Below is a small trained network, with its code and all its weights. Each question gives an input and a class and asks what happens when units are switched off, that is, made to give their printed mean instead of their output.

import numpy as np


def w(rows, s, z=0):
    codes = np.array(rows[::2]) - 128.0
    scale = np.full(codes.shape[1], s)
    scale[-1] = z or s
    return codes * scale


def norm(h):
    return h / np.sqrt((h * h).mean(-1, keepdims=True) + 1e-5)


def f(y):
    return np.maximum(y, 0)


def log_softmax(a):
    a = a - a.max(-1, keepdims=True)
    return a - np.log(np.exp(a).sum(-1, keepdims=True))


def net(x, mask):
    res = np.array(x, float).reshape(1, 5) / 4 @ E
    u = 0
    for l in range(4):
        y = f(norm(res) @ A[l][:, :-1].T + A[l][:, -1])
        res = res + np.where(mask[u : u + 9], y, B[l][:, -1]) @ B[l][:, :-1]
        u += 9
    return log_softmax(norm(res)[-1] @ U[:, :-1].T + U[:, -1])


A, B = {}, {}
E = w([
[250,74,35,93,159,126,226,228,152],'x0',
[114,95,81,122,58,220,106,110,188],'x1',
[115,146,165,155,79,114,150,205,162],'x2',
[142,6,184,131,198,111,64,135,198],'x3',
[148,181,134,42,154,160,71,169,141],'x4',
],0.014)
A[0] = w([
[129,191,125,119,188,23,165,131,72,44],'0.n1',
[107,174,162,162,63,104,171,224,162,56],'0.n2',
[116,106,90,207,99,100,216,67,106,52],'0.n3',
[118,201,84,119,97,142,194,125,81,31],'0.n4',
[159,139,82,111,140,130,181,137,111,66],'0.n5',
[162,153,60,96,169,146,145,6,86,57],'0.n6',
[127,99,90,90,192,139,146,70,102,72],'0.n7',
[117,121,67,111,60,208,134,101,153,38],'0.n8',
[138,219,111,50,168,165,77,172,134,8],'0.n9',
],0.02,0.011)
B[0] = w([
[157,146,197,170,151,251,175,125,166,253],'0.n1',
[95,131,136,127,99,125,54,211,95,233],'0.n2',
[139,55,138,122,53,94,165,79,71,254],'0.n3',
[211,190,89,149,120,57,93,109,190,235],'0.n4',
[61,112,85,110,179,132,163,139,118,214],'0.n5',
[101,147,128,134,75,119,69,216,101,235],'0.n6',
[119,131,147,137,101,112,88,203,131,201],'0.n7',
[161,136,165,172,150,247,156,117,164,219],'0.n8',
[163,48,162,74,43,88,154,70,73,213],'0.n9',
],0.03,0.0093)
A[1] = w([
[122,154,128,28,110,121,151,105,101,34],'1.n1',
[88,209,93,72,183,186,137,109,98,61],'1.n2',
[127,159,117,108,171,107,149,109,83,31],'1.n3',
[85,206,111,70,164,125,167,110,101,62],'1.n4',
[72,171,90,70,193,137,159,93,72,64],'1.n5',
[140,192,178,89,188,94,149,146,54,2],'1.n6',
[130,159,27,92,153,136,217,189,119,55],'1.n7',
[73,184,134,86,140,151,169,93,120,40],'1.n8',
[66,253,131,140,96,127,120,55,86,142],'1.n9',
],0.022,0.0062)
B[1] = w([
[138,80,140,96,128,150,150,60,110,196],'1.n1',
[61,93,132,204,109,114,181,42,130,144],'1.n2',
[90,137,166,159,106,172,144,133,191,128],'1.n3',
[137,112,105,190,97,142,166,109,92,130],'1.n4',
[69,136,137,133,160,87,146,116,186,131],'1.n5',
[184,138,171,113,93,181,160,159,144,152],'1.n6',
[42,168,121,4,225,140,149,88,86,247],'1.n7',
[75,71,98,126,128,111,156,111,121,139],'1.n8',
[28,201,155,43,199,136,129,63,108,254],'1.n9',
],0.017,0.004)
A[2] = w([
[74,150,113,153,103,109,47,240,99,77],'2.n1',
[136,115,54,163,105,202,102,115,179,30],'2.n2',
[177,104,146,35,94,108,112,111,155,73],'2.n3',
[166,52,126,147,224,51,80,133,201,66],'2.n4',
[163,252,58,127,119,90,139,104,98,74],'2.n5',
[172,155,185,174,195,86,149,148,74,87],'2.n6',
[62,169,126,93,168,122,105,63,89,117],'2.n7',
[190,96,47,107,179,137,177,178,104,56],'2.n8',
[103,79,98,199,104,50,185,92,103,1],'2.n9',
],0.027,0.0046)
B[2] = w([
[141,207,83,87,102,129,94,131,66,250],'2.n1',
[172,171,188,113,172,186,153,143,117,173],'2.n2',
[150,100,130,193,123,98,177,124,64,191],'2.n3',
[201,123,122,90,117,66,112,93,223,172],'2.n4',
[181,63,119,72,158,69,91,113,231,166],'2.n5',
[162,139,138,82,127,225,142,114,136,164],'2.n6',
[45,76,121,116,121,113,151,206,137,172],'2.n7',
[5,131,175,122,84,122,97,127,134,175],'2.n8',
[154,37,169,158,140,92,164,120,73,173],'2.n9',
],0.028,0.02)
A[3] = w([
[137,198,5,139,206,102,137,52,108,3],'3.n1',
[26,130,3,135,215,89,208,129,79,57],'3.n2',
[113,117,102,218,141,102,124,81,135,117],'3.n3',
[222,143,53,148,245,42,121,81,182,59],'3.n4',
[147,190,173,151,199,219,175,111,146,114],'3.n5',
[111,128,32,149,122,109,48,164,131,31],'3.n6',
[129,125,71,214,180,143,123,134,136,138],'3.n7',
[177,188,88,154,106,112,167,130,91,84],'3.n8',
[53,168,43,230,161,114,147,75,160,92],'3.n9',
],0.02,0.0038)
B[3] = w([
[161,127,183,221,156,106,108,182,142,140],'3.n1',
[47,97,125,220,116,55,99,138,192,170],'3.n2',
[112,115,78,159,124,175,86,120,98,142],'3.n3',
[109,124,48,118,101,112,93,108,252,181],'3.n4',
[114,143,101,238,199,143,184,125,182,250],'3.n5',
[146,196,101,123,238,141,185,132,74,178],'3.n6',
[130,153,130,224,63,83,129,132,147,129],'3.n7',
[67,100,61,138,208,136,83,37,105,199],'3.n8',
[89,113,91,48,132,166,129,130,101,130],'3.n9',
],0.021,0.012)
U = w([
[172,156,192,178,149,247,177,131,165,195],'0',
[172,21,166,147,57,62,161,80,27,47],'1',
[135,220,88,85,96,114,59,159,49,251],'2',
[8,107,143,105,136,79,140,145,159,155],'3',
[223,119,103,106,133,40,93,80,244,148],'4',
[152,137,108,224,168,85,143,136,94,80],'5',
],0.013,0.002)

Each question gives the input, the list of numbers given to net, and the class t.
The units are the neurons (one row each of A and B). Each row of codes is followed by its name. A weight is (code - 128) times the scale printed after its matrix; where a second scale follows, it is the last column's (A, B and U).
mask holds one flag per neuron, layer by layer. A switched-off neuron (its flag False) gives its mean, the last column of its row in B, instead of its output. The means were averaged over made-up inputs and are rounded, as every weight is.
A unit's drop is (log p(t) with every unit on - log p(t) with that unit switched off) / (log p(t) with every unit on - log p(t) with every unit switched off).
The circuit of an input: a set's keep is (log p(t) with only the set's units on - log p(t) with every unit switched off) / (log p(t) with every unit on - log p(t) with every unit switched off). Starting from the 12 units with the biggest drops (on a tie, the unit counted first), units are removed one at a time, each time the one whose removal leaves the highest keep (on an exact tie, the one counted first), for as long as the keep stays at least 0.8.
circuit, biggest first: the units of the circuit, biggest drop first
most important unit: the unit with the biggest drop
top k neurons: the k neurons with the biggest drops, biggest first
k most important neurons of layer l: the k neurons of layer l with the biggest drops, biggest first
input [4,2,7,-5,-4], class 2: circuit, biggest first -> 0.n2
input [-3,-2,-6,-7,5], class 4: 2 most important neurons of layer 0 -> 0.n4, 0.n2
input [-2,3,3,5,-3], class 4: top 3 neurons -> 0.n3, 0.n6, 0.n1
input [-3,5,-6,6,5], class 2: top 3 neurons -> 0.n1, 0.n4, 0.n3
input [2,6,-7,7,3], class 2: circuit, biggest first -> 0.n7, 2.n1
input [2,4,2,4,-4], class 0: top 4 neurons -> 0.n9, 2.n2, 0.n4, 0.n3
input [-5,-8,1,-8,2], class 0: top 4 neurons -> 0.n1, 2.n6, 2.n4, 3.n5
input [7,7,-6,-6,4], class 0: top 3 neurons -> 0.n8, 2.n2, 0.n2
input [8,-5,6,7,8], class 1: top 2 neurons -> 2.n3, 0.n9
input [-4,3,-2,6,-2], class 4: top 4 neurons -> 0.n3, 0.n1, 0.n6, 2.n4
input [-4,7,-4,0,8], class 1: top 3 neurons -> 0.n9, 0.n1, 2.n3
input [-4,5,5,8,5], class 4: top 3 neurons -> 0.n6, 0.n1, 0.n2
input [8,-7,5,6,1], class 3: top 2 neurons -> 2.n8, 0.n8
input [-7,-6,1,-1,-5], class 3: circuit, biggest first -> 1.n9
input [-2,-4,-8,1,-6], class 2: top 3 neurons -> 0.n6, 0.n7, 2.n1
input [-4,-2,7,8,-3], class 4: top 4 neurons -> 2.n4, 0.n6, 0.n3, 0.n1
input [-5,7,-3,-7,-7], class 0: 3 most important neurons of layer 0 -> 0.n8, 0.n9, 0.n3
input [-3,6,-6,4,-5], class 0: top 4 neurons -> 0.n8, 0.n2, 2.n2, 3.n5
input [-2,-3,6,7,-4], class 4: top 2 neurons -> 2.n4, 0.n6
input [6,5,8,4,0], class 2: most important unit -> 0.n2
input [8,-4,6,-1,2], class 3: 2 most important neurons of layer 0 -> 0.n5, 0.n6
input [5,1,8,-2,8], class 1: 2 most important neurons of layer 0 -> 0.n9, 0.n6
input [2,6,-8,-2,-7], class 2: 2 most important neurons of layer 2 -> 2.n1, 2.n3
input [6,1,7,7,5], class 2: 3 most important neurons of layer 2 -> 2.n1, 2.n8, 2.n5
input [3,-5,-3,7,0], class 4: 2 most important neurons of layer 0 -> 0.n6, 0.n2
input [-4,6,7,8,6], class 4: 4 most important neurons of layer 0 -> 0.n6, 0.n2, 0.n1, 0.n8
input [4,1,-2,6,6], class 1: circuit, biggest first -> 2.n3
input [7,-5,3,6,7], class 1: 2 most important neurons of layer 2 -> 2.n3, 2.n7
